Here is a tiny trained network, its code and every weight. The questions are about switching its units off for an input and a class, where a switched-off unit gives its printed mean instead of its output.

import numpy as np


def w(rows, s, z=0):
    codes = np.array(rows[::2]) - 128.0
    scale = np.full(codes.shape[1], s)
    scale[-1] = z or s
    return codes * scale


def f(y):
    return y / 2 * (1 + np.tanh(0.7978845608 * (y + 0.044715 * y**3)))


def log_softmax(a):
    a = a - a.max(-1, keepdims=True)
    return a - np.log(np.exp(a).sum(-1, keepdims=True))


def net(x, mask):
    res = np.array(x, float).reshape(1, 4) / 4 @ E
    y = f(res @ A[0][:, :-1].T + A[0][:, -1])
    res = res + np.where(mask, y, B[0][:, -1]) @ B[0][:, :-1]
    return log_softmax(res[-1] @ U[:, :-1].T + U[:, -1])


A, B = {}, {}
E = w([
[126,70,148,90,27,161,140,126,96,6,108],'x0',
[101,126,205,102,114,131,151,152,182,183,60],'x1',
[111,133,122,119,98,130,124,126,106,154,130],'x2',
[194,160,120,161,30,113,210,144,132,131,169],'x3',
],0.013)
A[0] = w([
[129,198,131,169,145,132,82,131,147,193,108,108],'neuron 1',
[56,101,111,134,151,162,105,72,63,80,123,71],'neuron 2',
[140,9,179,102,102,218,27,93,124,69,74,139],'neuron 3',
[146,149,176,154,117,62,221,150,154,180,150,31],'neuron 4',
[150,135,48,132,183,132,81,105,69,113,169,111],'neuron 5',
[185,122,161,147,74,141,222,115,53,60,151,96],'neuron 6',
[87,115,245,54,108,135,131,54,92,47,80,4],'neuron 7',
[167,87,28,160,158,94,5,57,73,126,209,105],'neuron 8',
[245,187,150,165,58,96,250,162,173,190,150,90],'neuron 9',
[46,158,215,140,171,87,62,124,182,213,61,125],'neuron 10',
[183,181,73,143,100,2,99,107,105,135,254,63],'neuron 11',
[173,135,46,162,64,139,168,110,43,41,140,109],'neuron 12',
[135,229,89,188,181,68,106,81,168,183,197,147],'neuron 13',
[109,108,250,98,72,104,177,181,209,157,82,77],'neuron 14',
],0.0083,0.014)
B[0] = w([
[138,66,186,171,154,72,103,87,146,144,153,189],'neuron 1',
[154,65,143,190,130,54,146,123,125,71,230,154],'neuron 2',
[72,141,49,165,97,103,116,171,72,80,165,217],'neuron 3',
[164,152,95,71,190,204,147,110,157,165,45,160],'neuron 4',
[44,66,105,61,92,154,169,180,93,139,93,180],'neuron 5',
[166,112,198,132,125,122,90,76,210,132,178,183],'neuron 6',
[73,177,90,53,173,247,162,110,119,142,35,160],'neuron 7',
[87,189,43,109,158,160,161,187,100,85,93,205],'neuron 8',
[72,118,2,102,82,153,160,210,81,60,129,230],'neuron 9',
[190,112,152,103,179,84,142,66,187,212,79,246],'neuron 10',
[223,76,190,180,82,80,107,131,158,128,140,175],'neuron 11',
[208,193,249,166,191,126,120,151,157,164,162,195],'neuron 12',
[14,142,89,102,90,160,114,129,71,30,129,253],'neuron 13',
[98,101,82,164,73,90,91,193,57,102,129,197],'neuron 14',
],0.0084,0.015)
U = w([
[77,151,74,60,140,212,110,147,85,82,40,247],'0',
[99,108,100,136,76,129,85,160,60,44,174,78],'1',
[243,127,254,128,168,132,76,49,203,169,127,4],'2',
],0.0074,0.0024)

Each question gives the input, the list of numbers given to net, and the class t.
The units are the neurons (one row each of A and B). Each row of codes is followed by its name. A weight is (code - 128) times the scale printed after its matrix; where a second scale follows, it is the last column's (A, B and U).
mask holds one flag per neuron, in row order. A switched-off neuron (its flag False) gives its mean, the last column of its row in B, instead of its output. The means were averaged over made-up inputs and are rounded, as every weight is.
A unit's drop is (log p(t) with every unit on - log p(t) with that unit switched off) / (log p(t) with every unit on - log p(t) with every unit switched off).
The circuit of an input: a set's keep is (log p(t) with only the set's units on - log p(t) with every unit switched off) / (log p(t) with every unit on - log p(t) with every unit switched off). Starting from the 12 units with the biggest drops (on a tie, the unit counted first), units are removed one at a time, each time the one whose removal leaves the highest keep (on an exact tie, the one counted first), for as long as the keep stays at least 0.8.
units of the circuit, in order: the units of the circuit, biggest drop first
top k neurons: the k neurons with the biggest drops, biggest first
drop when u is switched off: that unit's drop, to one decimal
input [8,-4,6,5], class 2: units of the circuit, in order	neuron 12
input [5,-2,-5,-6], class 1: top 4 neurons	neuron 2; neuron 3; neuron 10; neuron 4
input [6,-1,2,-5], class 1: top 2 neurons	neuron 2; neuron 3
input [7,-3,-7,-7], class 1: top 3 neurons	neuron 2; neuron 3; neuron 10
input [7,-2,-4,6], class 2: top 2 neurons	neuron 12; neuron 6
input [1,-5,-3,-8], class 1: top 3 neurons	neuron 2; neuron 3; neuron 7
input [1,-3,-5,-6], class 1: top 2 neurons	neuron 2; neuron 7
input [2,8,-4,1], class 1: top 2 neurons	neuron 14; neuron 8
input [5,-2,-2,8], class 2: drop when neuron 12 is switched off	0.3
input [5,-1,7,8], class 2: drop when neuron 6 is switched off	0.3
input [1,-4,-2,-7], class 1: drop when neuron 12 is switched off	-0.1
